Each row has a class, written after it.
[ 122   56  260 -220   89  -48 -196 -141    1  -71 -248  237 -421   21
  -19 -274  -83  220  166 -130 -510 -277  -12 -148  144  221  184 -749
  173 -382  -13 -180 -180 -175  245 -175 -118  424   79 -368 -187  576
 -148]
kiba
[ 166 -164  155 -121  176   33 -260  -68  140  -89 -294  324 -360   16
  -15 -198    9  207  103 -139 -522 -311   20  -25  136  333   31 -717
  113 -295 -152 -225  -98  -92  167 -224 -125  367  151 -224 -337  522
  -75]
gupu
[ 271  285  129 -145   -5  294 -190 -120  108  544 -102  -62 -409 -325
  -78  -90   98  -76  286 -163  163  -63 -354 -301   34  423 -202 -340
  747 -386  262  -44   11 -467  193 -113   90  181 -189 -455 -105  273
  341]
kiba
[ 126  -27  139 -254  138    6 -185 -130  109  -82 -250  165 -566  193
  -20 -181    6  316  102 -251 -457 -281   -7 -286  -66  306  143 -830
  168 -307 -104 -224  -18 -169  197 -207 -349  214   11 -153 -364  445
   -7]
zalok
[  97   10  188 -294  119  -77 -185  -79   61 -119 -193  189 -563  156
   26 -152   11  261  109 -208 -326 -406   15 -269  -15  297  185 -775
   99 -265 -160 -231  -46 -181  170 -199 -334  216  -29 -135 -441  470
   40]
Sebu
[ 132  -40  163 -224   62   38 -166 -134  117  -60 -266  172 -517  115
   -5 -190  -94  293   43 -218 -489 -320   18 -257  -10  299  100 -767
  143 -320  -79 -216 -139 -199  148 -243 -314  267   38 -227 -329  474
   35]
rosi
[ 200  436  127  -70   92  419 -237 -224    1  566 -141 -116 -173 -308
 -108 -115   25  -35  272 -281   34   -7 -188 -243  130  337 -215 -419
  848 -445  409 -129   95 -474  174    0  149   -1 -241 -509  -29  242
  222]
Sebu
[ 219  317  -20  -91  201  443 -182 -155  123  551 -144 -125 -278 -299
 -131 -159   81  -23  243 -233  -58   81 -240 -110  134  452 -169 -354
  732 -429  490  -19  -64 -379  146  -94   54  227 -136 -471  -25  250
  214]
rosi
[ 237  280  132 -147  -37  360 -182 -113   10  513  -40  -97 -398 -324
  -47 -103   60  -62  293 -161  135  -69 -351 -271   86  465  -99 -335
  831 -375  231  -60   58 -526  295  -89  106  185 -195 -429   15  277
  353]
Gise
[ 138   32  192 -203   77   -5 -191 -114  -27  -80 -228  221 -425   60
  -18 -300  -62  256  146 -155 -569 -241   62  -70  138  264  171 -740
  190 -368   -7 -201 -169 -187  241 -177 -152  431   79 -416 -163  577
 -168]
rosi
[ 236  276   90 -179  -21  315 -156 -156   71  500  -95  -71 -444 -330
  -46  -44   89 -108  237 -166  186  -72 -352 -285   16  416 -109 -342
  824 -388  206  -45   68 -467  228 -123  120  213 -207 -411   -2  239
  364]
zalok
[ 232  437  118 -111  129  373 -276 -227   37  545 -131 -106 -186 -355
 -124 -135   59  -35  263 -235   64   48 -236 -202  149  356 -212 -394
  885 -430  439 -128   91 -469  159  -13  143   17 -199 -479  -34  240
  221]
Gov
[ 261  287  108 -216  -35  319 -172 -180   33  447  -21 -170 -410 -346
   10  -21   73 -141  286 -159  163  -15 -295 -282  -20  461 -101 -339
  825 -314  166  -53  116 -474  209 -192  143  221 -234 -520   -5  163
  383]
rosi
[  94   59  203 -258  239   74 -214 -103  -22 -123 -256  181 -487  -14
   67 -219 -134  140  151 -179 -612 -280  -31 -144   69  207  160 -847
  269 -382  -27 -114  -77 -187  164 -240  -98  431  138 -310 -192  586
 -152]
nir
[ 202  356   62  -62  124  397 -190 -180   50  543  -65  -91 -289 -346
 -115 -172   31  -25  295 -196  -50  138 -238 -149  180  446 -130 -322
  774 -396  454  -92  -21 -390  172 -111   89  254 -201 -372   25  220
  265]
rosi
[ 183  -39  207 -172  163   36 -235 -106   94  -52 -312  251 -340   59
  -35 -287  -18  250  125 -158 -653 -244   32  -65  106  238   79 -786
  141 -374    9 -170 -211 -119  184 -250 -138  422   75 -374 -241  567
 -178]
luv
[ 242  408  114 -134  105  337 -249 -169   65  576 -135  -91 -175 -344
  -87 -134  104    1  292 -223   77  -12 -238 -275  123  362 -244 -357
  833 -415  409 -139  100 -461  163  -35   88   37 -247 -461  -79  221
  274]
Gise
[ 241  382   99  -47   83  373 -260 -247   57  495 -195  -93 -171 -302
 -113 -126   54    2  240 -219  108    4 -211 -171  143  339 -173 -349
  839 -443  432 -127   49 -460  147   -2  146   59 -234 -536   24  257
  169]
zalok
[  92   18  203 -304   58  -16 -214 -100   52 -121 -268  120 -555  162
   12 -155  -48  283   61 -184 -347 -417  -19 -265    5  329  255 -806
  104 -328 -111 -184 -105 -199  164 -239 -335  240  -11 -152 -382  462
   17]
luv
[ 277  302  112 -151   12  324 -188 -135   24  539  -59 -135 -404 -336
  -50  -59   40 -104  345 -113  159  -69 -350 -319   30  477  -81 -315
  818 -375  217  -45  101 -514  269 -123   58  208 -221 -408   -3  214
  393]
nir
[ 187  392  146  -85  116  352 -279 -205  -29  546 -183  -98 -157 -308
 -138 -102   95  -62  247 -252  132  -48 -197 -287   96  332 -168 -408
  855 -426  371 -146  107 -522  152    5   71   39 -266 -518  -87  218
  246]
Gov
[ 163  -17  227 -223  170   21 -192 -100   24 -105 -197  174 -443   30
  -12 -296  -90  225  146 -105 -594 -280   40  -96  153  281  170 -744
  228 -329   -8 -162 -197 -187  253 -216 -143  434   76 -321 -179  600
 -111]
Gise
[ 212  368  111 -239  144  381 -127 -123  145  438 -136   15 -306 -337
  -58 -114  114  -51  280 -196  -44   94 -302 -160  121  415 -337 -340
  690 -395  373  -92 -107 -387  193 -123  113  268 -137 -484   17  210
  260]
luv
[ 240  377  102 -107   93  370 -281 -215   50  520 -123  -55 -155 -316
 -121 -139  116  -16  300 -254   88   28 -155 -201  131  347 -195 -422
  860 -384  314 -163   77 -469  138  -34  104   19 -228 -503  -95  211
  212]
gupu
[ 218  408  157 -101  105  372 -267 -208   17  570 -106 -135 -206 -323
 -122 -129   26  -42  274 -243  128   12 -210 -253  125  365 -171 -382
  831 -438  409 -116   83 -494  175  -19  117   50 -216 -526  -17  255
  211]
pipu
[ 163  380  174 -169   88  363 -143 -130   77  495 -102    7 -317 -369
  -64 -110   62  -57  320 -158    8   40 -320 -213  112  402 -304 -355
  716 -389  338 -117  -97 -470  180  -90  147  255 -157 -435  -33  188
  300]
kiba
[ 258  386  101  -39  126  383 -276 -232   67  576 -148 -104 -159 -284
 -140 -157   43   23  268 -291   51   78 -160 -227  150  325 -217 -362
  850 -440  454 -150  105 -443  175  -41   95   36 -225 -521    0  221
  238]
rosi
[  90   34  176 -246  178   83 -200  -93   -5 -110 -222  184 -536   31
   -2 -279 -102  132  135 -207 -590 -222  -37  -88  168  237  136 -817
  300 -400   22 -161 -140 -184  169 -226 -123  390  238 -276 -222  636
 -177]
pipu
[ 138    4  128 -226  254  125 -209 -159  -37  -51 -238  153 -439   29
   63 -223 -148   72  234 -213 -678 -204  -18 -126   28  201  109 -841
  339 -371  -51 -121  -47 -181  174 -228 -138  424  164 -349 -168  579
 -177]
kiba
[ 104   41  103 -242  242  106 -169 -119  -19  -64 -191  187 -493   22
   59 -233 -110   58  208 -195 -619 -278    7 -135   28  208   89 -851
  325 -359  -18 -109  -83 -218  142 -209 -147  444  162 -313 -287  580
 -190]
gupu
[ 237  395   20  -85  159  440 -265 -188   77  556 -219 -116 -176 -282
 -105 -157   72   10  293 -290  -41    1 -217 -184  123  363 -242 -418
  800 -435  501  -89   34 -421  149  -16   68   22 -152 -539  -10  280
  172]
Gov
[ 266  284  161 -152  -79  263 -211 -131   77  534  -15 -151 -394 -316
  -42  -69   78  -79  333 -139  250 -112 -354 -329   65  453  -86 -332
  826 -362  239  -54  107 -512  220 -118   82  178 -241 -428 -133  252
  407]
kiba
[ 217  335   -5  -92  164  447 -178 -131   58  566 -109 -138 -323 -283
 -131 -146   98  -64  292 -196  -78  111 -269  -99  125  506 -158 -360
  733 -385  467  -34  -75 -404  208  -74   99  238 -163 -431   47  270
  168]
rosi
[ 178  351  109 -206   91  407 -103 -168   65  447 -119  -17 -329 -393
  -23  -64  118  -85  234 -185    2   95 -291 -151   58  386 -278 -333
  769 -353  338 -119  -79 -433  193 -135  164  290 -192 -458  114  190
  298]
rosi
[  89  -39  150 -255  170  -10 -194  -94   29  -44 -211  163 -520  172
   24 -141  -15  263   82 -280 -383 -393   23 -282  -51  318  100 -753
   68 -285 -110 -178  -36 -184  184 -171 -309  136   27 -166 -400  497
  -22]
Gise
[ 240  411  153 -287  177  389 -121 -119   48  398  -89  -25 -362 -407
    7  -82   86  -78  350 -147  -33   48 -294 -188   52  393 -313 -347
  788 -350  274 -112  -11 -426  208 -135  163  253 -196 -516  103  209
  293]
Gov
[ 255  296  102 -147  -38  309 -219 -189   31  537    1 -179 -400 -359
  -29  -68   31 -118  284 -120  265  -21 -372 -243   -5  457 -102 -322
  850 -365  281  -20   70 -564  235 -127  142  207 -165 -455   19  271
  304]
rosi
[ 170   13  183 -207  107  -53 -227 -153   14  -60 -304  295 -405   59
  -53 -274  -54  260  102 -129 -590 -222    7  -80  151  205  233 -756
  137 -421   -2 -193 -188 -100  262 -172 -190  448   33 -306 -200  556
 -161]
rosi
[ 249  288  199 -137 -110  276 -216 -143   45  543   -2 -160 -401 -303
  -44  -70    6  -98  291 -131  252 -149 -344 -321   34  460  -59 -346
  808 -355  225  -94   88 -560  199 -116   93  153 -194 -411  -77  268
  351]
pipu
[ 203  366   81 -102  151  415 -184 -119  -25  527 -111  -88 -293 -295
 -102 -148  114  -43  316 -199 -153   48 -273 -101  175  453 -109 -369
  757 -383  444  -90  -43 -386  196  -60   87  238 -202 -407    6  245
  213]
Gov
[ 239  379   49  -73  145  443 -240 -195   19  584 -200  -57 -187 -275
 -145 -157   86  -52  231 -275  -47   52 -155 -193  165  353 -218 -425
  862 -444  382 -150   88 -426  203  -13   75   43 -189 -439  -51  237
  233]
luv
[ 117   57  138 -285  289  121 -214 -130  -22 -132 -243  215 -470  -13
   71 -232 -121   84  207 -209 -642 -189   -5  -90   40  192  149 -873
  336 -366  -48 -129  -57 -151  192 -220 -104  449  132 -339 -135  571
 -184]
Sebu
[  75    8  130 -199  238  116 -213 -123   20  -72 -252  203 -476   10
   35 -257 -130  123  182 -225 -656 -204  -37 -133   84  208  129 -899
  290 -378  -21 -122  -75 -185  179 -202 -125  426  196 -329 -250  585
 -178]
kiba
[  95   24  166 -234  247   60 -225 -145  -22 -171 -228  212 -489    7
   79 -210 -189  101  166 -115 -624 -315   42 -172   21  173  186 -889
  267 -327 -176 -155  -58 -208  181 -321  -94  419  100 -289 -206  501
 -196]
gupu
[ 225  331   36  -71  208  517 -155 -119   53  565 -103 -146 -269 -257
 -112 -155   82  -26  329 -247 -111   32 -240  -41  124  473 -157 -379
  802 -397  453  -59  -43 -441  214  -53  104  178 -120 -511   79  264
  171]
Sebu
[ 240  319  197 -158  -38  303 -182 -104   29  529   -9 -142 -355 -338
  -45  -82   74  -84  319 -175  249 -115 -314 -319   57  458 -129 -290
  823 -354  275  -65   85 -548  198  -88  113  179 -262 -530  -58  239
  374]
Gise
[ 230  346   32  -99  200  464 -129 -137  133  593 -139  -96 -323 -301
 -153 -146   65  -47  273 -255  -88   76 -225 -160  121  463 -265 -370
  760 -421  452  -35  -35 -395  210  -53  122  148 -132 -523   27  247
  213]
kiba
[ 239  433  100 -119  128  352 -264 -202    7  559 -155 -113 -200 -332
 -103 -146   93  -50  307 -239   81    1 -249 -211  125  342 -198 -385
  871 -415  452 -131   86 -469  156   10   93   61 -158 -501  -16  283
  214]
Gov
[  87  -24  205 -257   62  -40 -193 -148   90 -153 -322  258 -572  131
  -41 -145   -3  266    6 -204 -464 -334  -44 -265  -33  265  207 -878
   71 -335 -180 -206 -121 -124  171 -211 -298  281  -12 -129 -413  435
   32]
Sebu
[ 278  324  102 -223   13  322 -170 -100   10  490  -76 -144 -441 -330
  -31  -57  125  -92  327 -177  168  -65 -307 -305   35  454 -141 -328
  795 -391  249   -6  118 -447  260 -123   73  197 -248 -512  -26  271
  379]
nir
[ 159  -40  212 -181  124    7 -230 -136  104  -66 -329  308 -324   89
  -19 -242   72  246  157 -175 -629 -210  -69  -23   87  184  130 -830
  144 -375    3 -213 -191  -94  194 -214 -147  462   68 -291 -226  539
 -192]
luv
[ 127 -174   94 -130  254   95 -193  -25   97 -123 -255  305 -400   26
   12 -198   27  178  126 -156 -418 -311  110  -35  127  389  -55 -663
   84 -270 -157 -193 -137 -165  207 -166 -139  310  130 -267 -351  603
  -97]
luv
[ 108   44  241 -176   98  -10 -195 -105   20  -95 -304  299 -390   10
  -36 -293  -51  265  105  -87 -564 -317   15  -17  196  218  275 -756
  179 -401    2 -212 -212 -154  228 -207 -107  478   74 -284 -159  527
 -130]
nir
[  73    1  206 -273  103   34 -160  -93    6 -105 -291  170 -538   88
  -16 -158   10  298   60 -206 -491 -330  -12 -238   51  325  233 -818
  149 -344 -114 -206  -71 -171  228 -186 -319  310    1 -186 -338  439
   77]
nir
[ 195  367  111 -181  187  454 -102 -122   71  452 -128   27 -361 -345
  -73  -97   42  -58  276 -202 -151   69 -302 -172   87  425 -310 -382
  736 -413  350  -80  -76 -432  224  -62  126  247 -163 -480   38  207
  251]
Gov
[ 192  342  131 -181   80  403 -125 -115  105  486 -129  -12 -335 -339
  -60 -126  137  -66  294 -200    4   50 -309 -185  119  390 -332 -374
  731 -365  348 -119  -82 -437  205  -80  122  251 -127 -494  -49  231
  320]
kiba
[  78   39  234 -281  177   18 -213 -103  -74 -143 -194  212 -452    0
   86 -233 -119  155  202 -143 -576 -287  -36 -164   71  205  204 -804
  231 -339 -126 -156 -113 -225  210 -254 -117  459   72 -353 -184  522
 -137]
Gise
[  65   27  219 -231  186   48 -230  -66  -47  -84 -222  226 -499   30
   18 -256 -134  123  218 -183 -600 -267   -9 -144  131  226  218 -872
  264 -360  -75 -179  -93 -219  187 -218 -151  461  167 -271 -283  534
  -92]
nir
[ 211  360  141 -125   95  340 -322 -194  114  535 -140 -108 -157 -305
 -112 -131   67  -19  261 -255  172  -15 -198 -245   72  355 -194 -428
  788 -411  377 -129   59 -484   73  -82   94   17 -209 -518 -115  233
  195]
pipu
[ 188 -249  145  -73  213   88 -286  -46  176  -44 -313  342 -316    2
    2 -202   62  227  169 -192 -520 -234   20  -34   89  344    2 -749
  100 -282 -123 -193 -110 -101  206 -197 -123  382  127 -301 -344  548
  -74]
luv
[ 230  399  171  -96   93  358 -302 -186   72  538 -133  -75 -154 -313
 -106 -159   48   13  281 -238   91   12 -189 -245  140  353 -208 -409
  804 -395  327 -166   72 -484  145  -85  137   20 -209 -487  -58  217
  233]
luv
[ 268  306  116 -142    1  347 -163 -117   67  504  -27 -113 -437 -348
  -67  -86  106  -67  333 -187  150  -20 -379 -275   73  491 -133 -305
  839 -363  298  -35   50 -501  227  -74   75  207 -199 -491  -51  238
  398]
Gov
[  59   15  147 -253  242  148 -186  -95  -44  -93 -221  213 -504   17
   23 -259 -116   93  197 -211 -649 -193  -10 -137  115  254  169 -871
  330 -374  -91 -152  -85 -201  211 -188 -110  476  178 -291 -242  543
 -119]
zalok
[ 248  392   90 -107  129  386 -237 -174   92  592 -183  -48 -178 -308
  -96 -131   28    5  274 -241   84  -30 -209 -263   80  349 -256 -356
  832 -443  394 -142   89 -484  165    0   87   40 -251 -517   25  282
  184]
zalok
[ 207  366  119 -203  204  442 -109 -112   74  452 -138  -16 -326 -356
  -53  -61  108  -89  269 -185    9   -3 -264 -163   16  409 -334 -338
  778 -389  344  -77  -45 -463  188 -116  163  230 -183 -507  126  235
  171]
gupu
[ 105   63  158 -230  224  124 -192 -113  -53  -85 -246  200 -466   19
   62 -224 -187   78  288 -199 -654 -266   -8 -174   55  221  179 -874
  309 -372  -80 -145  -53 -223  182 -166 -129  435  137 -339 -149  591
 -186]
nir
[  97  -27  193 -276  115    0 -185  -97   77 -125 -269  183 -545  142
  -20 -190    6  286   41 -206 -481 -382   -3 -190  -20  274  158 -840
  132 -305 -119 -209 -154 -187  120 -252 -302  249   34 -184 -382  503
  -18]
Gov
[ 154   36  238 -205  124  -14 -223 -130    4  -59 -286  203 -352   15
   -4 -260  -38  222  208  -94 -542 -323   27  -70  104  185  169 -791
  182 -385  -24 -187 -151 -150  192 -235 -107  439   43 -342 -180  579
 -149]
nir
[ 131   51  274 -224  121  -61 -233  -93   -4 -111 -297  277 -421   24
  -52 -278  -25  246  124  -99 -556 -311  -29  -81  192  218  250 -749
  151 -391  -18 -192 -210 -128  240 -208 -122  468   45 -329 -184  539
 -118]
Gov
[ 123 -170  112 -133  243  101 -240  -24  148 -146 -264  299 -434   -6
    1 -208   11  204  196 -155 -462 -233   25  -46  156  382   25 -755
  120 -277 -173 -172 -126 -146  241 -184 -119  392  142 -276 -278  580
  -70]
luv
[  53   60  173 -279  233   78 -162 -152  -38  -85 -212  201 -464   -2
   61 -186 -164   87  173 -202 -602 -265  -35 -164   31  176  114 -842
  294 -381  -71 -152  -88 -226  133 -214 -131  386  101 -277 -208  536
 -157]
Gise
[ 150   49  234 -168  118  -14 -233 -141   10  -98 -284  253 -405   20
  -56 -310  -47  224  164 -115 -524 -256   25  -79  195  204  237 -779
  238 -406  -28 -192 -138 -131  230 -184  -82  425   63 -330 -200  574
 -155]
kiba
[  81   44  219 -262  176   37 -183 -108   -3  -77 -210  213 -491    2
   25 -202 -110   85  187 -197 -501 -256  -55 -193   67  232  154 -821
  283 -359 -109 -153  -85 -234  167 -200 -141  460  111 -314 -209  550
  -98]
luv
[ 249  358  142  -97   79  382 -248 -190   40  513 -165  -59 -179 -297
 -108 -127   98  -11  260 -261   46   10 -193 -209  112  347 -224 -390
  811 -436  382 -152   54 -455  134  -10   91   48 -239 -552  -55  286
  171]
pipu
[ 265  257  138 -136  -28  325 -190 -149   43  464  -29 -119 -402 -313
  -52  -66   41  -60  296 -172  108  -38 -301 -312   37  489 -115 -343
  785 -360  212  -39   96 -483  241 -114   92  168 -263 -494  -81  190
  376]
Gise
[ 143   -1  127 -298  171  -26 -191  -87  114  -74 -240  127 -565  197
    1 -161   41  341   72 -228 -422 -266  -60 -230  -30  372  143 -721
   53 -257  -38 -227  -97 -152  212 -231 -381  197   48 -151 -312  434
  -21]
rosi
[ 187  399  158 -237  106  425 -111 -138   66  417 -101  -56 -352 -374
  -14  -64   58 -121  305 -164   21    7 -291 -169   68  415 -262 -383
  779 -378  322 -119  -40 -453  149  -81  178  252 -159 -477   51  219
  255]
pipu
[ 226  424  146 -111  117  384 -266 -167   28  500 -145 -100 -205 -370
 -101 -142  100   18  276 -220  110    0 -212 -197  157  375 -185 -377
  888 -399  401 -156   89 -495  171  -22  138   31 -233 -528    5  244
  246]
Gov
[ 153  -13  219 -285  147    5 -195  -61  103 -130 -342  194 -595  126
  -61 -177   23  300   96 -223 -420 -329  -10 -276   34  294  141 -795
  139 -357  -89 -196 -101 -123  198 -234 -311  246   14 -171 -296  532
   36]
nir
[ 232  403   99 -108  108  339 -281 -216   13  596 -155  -99 -191 -310
 -125 -107   39  -35  282 -241   66   40 -215 -284   97  380 -184 -380
  814 -425  358 -148   94 -477  161  -15   62   54 -215 -457  -55  180
  267]
rosi
[ 215  377   72  -74  167  447 -159 -142   34  565  -54  -80 -282 -350
  -99 -152   66   -3  293 -194 -127   79 -274 -132  128  499 -180 -337
  741 -364  413  -63  -50 -429  192  -59  114  211 -178 -436   46  235
  175]
gupu
[ 253  335  116 -167  -44  335 -165 -162    5  518  -16 -167 -436 -288
  -54  -61   -5 -104  309 -136  149  -67 -323 -291   85  507  -91 -311
  829 -376  228  -62   78 -509  236  -82   51  150 -217 -380  -87  195
  417]
kiba
[  66   39  235 -286  202   53 -190  -79  -81  -82 -248  254 -457  -17
   40 -196  -82   75  105 -188 -591 -321  -38 -140   87  212  188 -810
  297 -368 -114 -167  -93 -214  168 -213 -113  485  138 -312 -199  542
 -146]
gupu
[ 131 -261  114 -118  264   48 -288  -31  134  -82 -285  355 -312   -7
   83 -146   54  196  191 -192 -484 -335   18  -54   62  330   41 -732
   47 -228 -201 -203  -36  -83  215 -195 -137  376  133 -263 -356  517
  -33]
Gov
[ 201  362   55 -189  213  467 -118 -107   78  467 -109  -32 -334 -351
  -44 -131   46  -77  322 -171 -104   77 -254 -120  115  442 -295 -348
  786 -394  385  -80  -67 -423  177  -77  124  304 -159 -458   48  240
  236]
zalok
[ 182  395  214 -266   75  357 -133 -112   62  421  -19  -42 -399 -396
    1  -81  114  -98  291 -143   85   36 -346 -199   68  411 -253 -392
  794 -340  274 -140    7 -481  187 -105  178  276 -155 -415  -24  210
  325]
pipu
[  99   38  237 -283  150   22 -224 -101  -72 -128 -185  124 -506  -31
  132 -172 -133   82  271 -126 -457 -297  -62 -229  -13  213  182 -821
  261 -281 -169 -166  -61 -284  169 -271  -94  475   76 -412 -170  539
 -119]
rosi
